Below are the code and all the weights of a small trained network. Each question names an input and a target symbol and asks about switching units off, where a switched-off unit gives its printed mean instead of its output.

import numpy as np


def w(rows, s, z=0):
    codes = np.array(rows[::2]) - 128.0
    scale = np.full(codes.shape[1], s)
    scale[-1] = z or s
    return codes * scale


def norm(h):
    return h / np.sqrt((h * h).mean(-1, keepdims=True) + 1e-5)


def f(y):
    return y / 2 * (1 + np.tanh(0.7978845608 * (y + 0.044715 * y**3)))


def softmax(a):
    e = np.exp(a - a.max(-1, keepdims=True))
    return e / e.sum(-1, keepdims=True)


def log_softmax(a):
    a = a - a.max(-1, keepdims=True)
    return a - np.log(np.exp(a).sum(-1, keepdims=True))


def net(x, mask):
    ids = ['αβγδεζηθλμπστφψω'.index(c) for c in x.split()]
    T = len(ids)
    res = E[ids] + P[:T]
    u = 0
    for l in range(2):
        r = norm(res)
        for j in range(2):
            rows = slice(2 * j, 2 * j + 2)
            q, k, v = (r @ M[l][rows].T for M in (Q, K, V))
            z = softmax(np.where(np.tri(T) > 0, q @ k.T / 2**0.5, -1e9)) @ v
            o = O[l][rows]
            res = res + np.where(mask[u + j], z, o[:, -1]) @ o[:, :-1]
        u += 2
        y = f(norm(res) @ A[l][:, :-1].T + A[l][:, -1])
        res = res + np.where(mask[u : u + 4], y, B[l][:, -1]) @ B[l][:, :-1]
        u += 4
    return log_softmax(norm(res)[-1] @ U[:, :-1].T + U[:, -1])


Q, K, V, O, A, B = {}, {}, {}, {}, {}, {}
E = w([
[211,24,40],'α',
[175,79,201],'β',
[180,128,194],'γ',
[128,227,177],'δ',
[126,70,155],'ε',
[246,181,47],'ζ',
[67,21,149],'η',
[131,188,91],'θ',
[179,229,102],'λ',
[118,53,202],'μ',
[103,97,97],'π',
[251,149,11],'σ',
[136,142,135],'τ',
[112,91,80],'φ',
[207,109,16],'ψ',
[209,152,90],'ω',
],0.012)
P = w([
[133,155,92],'0',
[77,168,213],'1',
[171,153,106],'2',
[7,76,105],'3',
[170,127,181],'4',
[51,30,130],'5',
[7,131,98],'6',
[198,119,130],'7',
],0.013)
Q[0] = w([
[71,193,89],'L0H1',
[212,91,163],'L0H1',
[34,126,117],'L0H2',
[251,138,216],'L0H2',
],0.015)
K[0] = w([
[81,129,37],'L0H1',
[137,188,120],'L0H1',
[155,172,79],'L0H2',
[77,103,254],'L0H2',
],0.017)
V[0] = w([
[156,216,125],'L0H1',
[53,118,2],'L0H1',
[245,137,59],'L0H2',
[17,107,232],'L0H2',
],0.0061)
O[0] = w([
[154,245,151,148],'L0H1',
[133,104,25,77],'L0H1',
[146,83,133,250],'L0H2',
[130,227,161,5],'L0H2',
],0.011,0.0021)
A[0] = w([
[150,27,178,55],'L0N1',
[134,226,142,251],'L0N2',
[110,102,57,208],'L0N3',
[232,8,116,153],'L0N4',
],0.014,0.0011)
B[0] = w([
[254,77,162,196],'L0N1',
[78,12,162,197],'L0N2',
[107,78,126,191],'L0N3',
[49,160,197,254],'L0N4',
],0.0095,0.009)
Q[1] = w([
[221,7,164],'L1H1',
[105,86,157],'L1H1',
[174,126,139],'L1H2',
[95,155,75],'L1H2',
],0.013)
K[1] = w([
[2,16,160],'L1H1',
[127,147,121],'L1H1',
[168,94,118],'L1H2',
[159,203,102],'L1H2',
],0.014)
V[1] = w([
[124,172,139],'L1H1',
[168,81,84],'L1H1',
[120,91,132],'L1H2',
[101,10,170],'L1H2',
],0.011)
O[1] = w([
[167,32,222,86],'L1H1',
[74,245,65,152],'L1H1',
[75,152,147,163],'L1H2',
[3,240,170,254],'L1H2',
],0.0065,0.0098)
A[1] = w([
[254,108,166,113],'L1N1',
[137,37,83,12],'L1N2',
[38,120,102,222],'L1N3',
[113,43,104,181],'L1N4',
],0.013,0.0011)
B[1] = w([
[94,39,254,135],'L1N1',
[16,203,74,158],'L1N2',
[200,53,220,253],'L1N3',
[124,123,94,181],'L1N4',
],0.0096,0.0066)
U = w([
[12,184,212,98],'α',
[100,173,185,168],'β',
[99,227,119,154],'γ',
[39,37,56,177],'δ',
[142,122,118,78],'ε',
[122,81,129,45],'ζ',
[157,91,127,203],'η',
[170,62,124,59],'θ',
[146,98,113,127],'λ',
[129,62,160,160],'μ',
[139,84,125,68],'π',
[162,63,142,254],'σ',
[173,72,105,126],'τ',
[129,130,100,83],'φ',
[136,113,111,84],'ψ',
[168,99,102,107],'ω',
],0.011,0.0045)

Each question gives the input, a string of symbols that net reads in full, and the target symbol t.
The units are the heads (2 rows each of Q, K, V and O) and the neurons (one row each of A and B). Each row of codes is followed by its name. A weight is (code - 128) times the scale printed after its matrix; where a second scale follows, it is the last column's (O, A, B and U).
mask holds one flag per unit, layer by layer, with each layer's heads first. A switched-off unit (its flag False) gives its mean, the last column of its rows in O or B, instead of its output. The means were averaged over made-up inputs and are rounded, as every weight is.
A unit's drop is (log p(t) with every unit on - log p(t) with that unit switched off) / (log p(t) with every unit on - log p(t) with every unit switched off).
The circuit of an input: a set's keep is (log p(t) with only the set's units on - log p(t) with every unit switched off) / (log p(t) with every unit on - log p(t) with every unit switched off). Starting from all 12 units, units are removed one at a time, each time the one whose removal leaves the highest keep (on an exact tie, the one counted first), for as long as the keep stays at least 0.8.
units of the circuit, in order: the units of the circuit, biggest drop first
unit that matters most: the unit with the biggest drop
top k neurons: the k neurons with the biggest drops, biggest first
which heads matter: for each layer, one digit per head in row order, 1 if its drop is at least 0.15 and else 0, layers parted by /
drop of u: that unit's drop, to one decimal
input η σ λ β ψ ω μ α, target α: unit that matters most : L0N2
input μ η μ σ σ μ π β, target α: top 3 neurons : L1N3, L0N1, L0N2
input σ δ μ ζ μ δ σ β, target α: units of the circuit, in order : L0H2, L0N1
input α μ β σ σ σ δ, target δ: which heads matter : 11 / 00
input δ μ β τ η π μ ω, target α: top 3 neurons : L0N2, L0N1, L1N3
input σ ζ σ λ π σ λ, target δ: units of the circuit, in order : L0H1, L0H2
input η η β ε σ, target α: which heads matter : 00 / 00
input σ ζ μ σ μ ε δ, target δ: which heads matter : 10 / 00
input ψ η μ δ σ, target α: which heads matter : 00 / 01
input σ μ θ σ σ, target γ: top 2 neurons : L0N2, L0N4
input β λ η σ ψ, target α: which heads matter : 00 / 00
input δ σ π λ, target δ: drop of L0N3 : 0.2
input σ ω γ β σ σ σ μ, target α: drop of L0N2 : 0.1
input μ β π μ μ λ σ η, target α: drop of L0H2 : 1.0
input μ σ η θ, target δ: units of the circuit, in order : L0H1
